[[-18  50 108  58]
 [-26  14   5 -18]
 [  1  -7  10  11]
 [ -5  79 -37  -9]]
=>
[[-18  50]
 [-26  14]
 [  1  -7]]

[[  2  50   7   0  12]
 [ 69 -94  14   4   8]
 [ 69 -37   0   5  13]]
=>
[[  2  50]
 [ 69 -94]
 [ 69 -37]]

[[ -49   47  -42   68]
 [ -44   -1 -104 -102]
 [ -17   11  -33  -78]
 [ -23   10   41  -49]
 [ -48   33  -72  -87]]
=>
[[-49  47]
 [-44  -1]
 [-17  11]]

[[ 30 107  75 -25]
 [  1  97  63  10]
 [ 43  34  21 -19]]
=>
[[ 30 107]
 [  1  97]
 [ 43  34]]

[[ 3 11]
 [-7 -3]
 [-3 80]
 [-5 63]
 [-2  4]]
=>
[[ 3 11]
 [-7 -3]
 [-3 80]]

[[ 21   0]
 [ 44  50]
 [ 31  32]
 [-42 -90]]
=>
[[21  0]
 [44 50]
 [31 32]]

[[ 29 -22   3 -12 -11]
 [ -3 -17 -26  27  23]
 [-10 -17 -14   2 -86]]
=>
[[ 29 -22]
 [ -3 -17]
 [-10 -17]]

[[-39  -9 -60  -9]
 [-31 -76   1 -76]
 [-29  21 -70  21]
 [-37 -78   0 -78]
 [ 29  59 -21  59]]
=>
[[-39  -9]
 [-31 -76]
 [-29  21]]

[[ 20   6  17 -22]
 [-22 -14   6  22]
 [ 21 103  -3  -9]
 [ 18 -35 -28 -28]]
=>
[[ 20   6]
 [-22 -14]
 [ 21 103]]
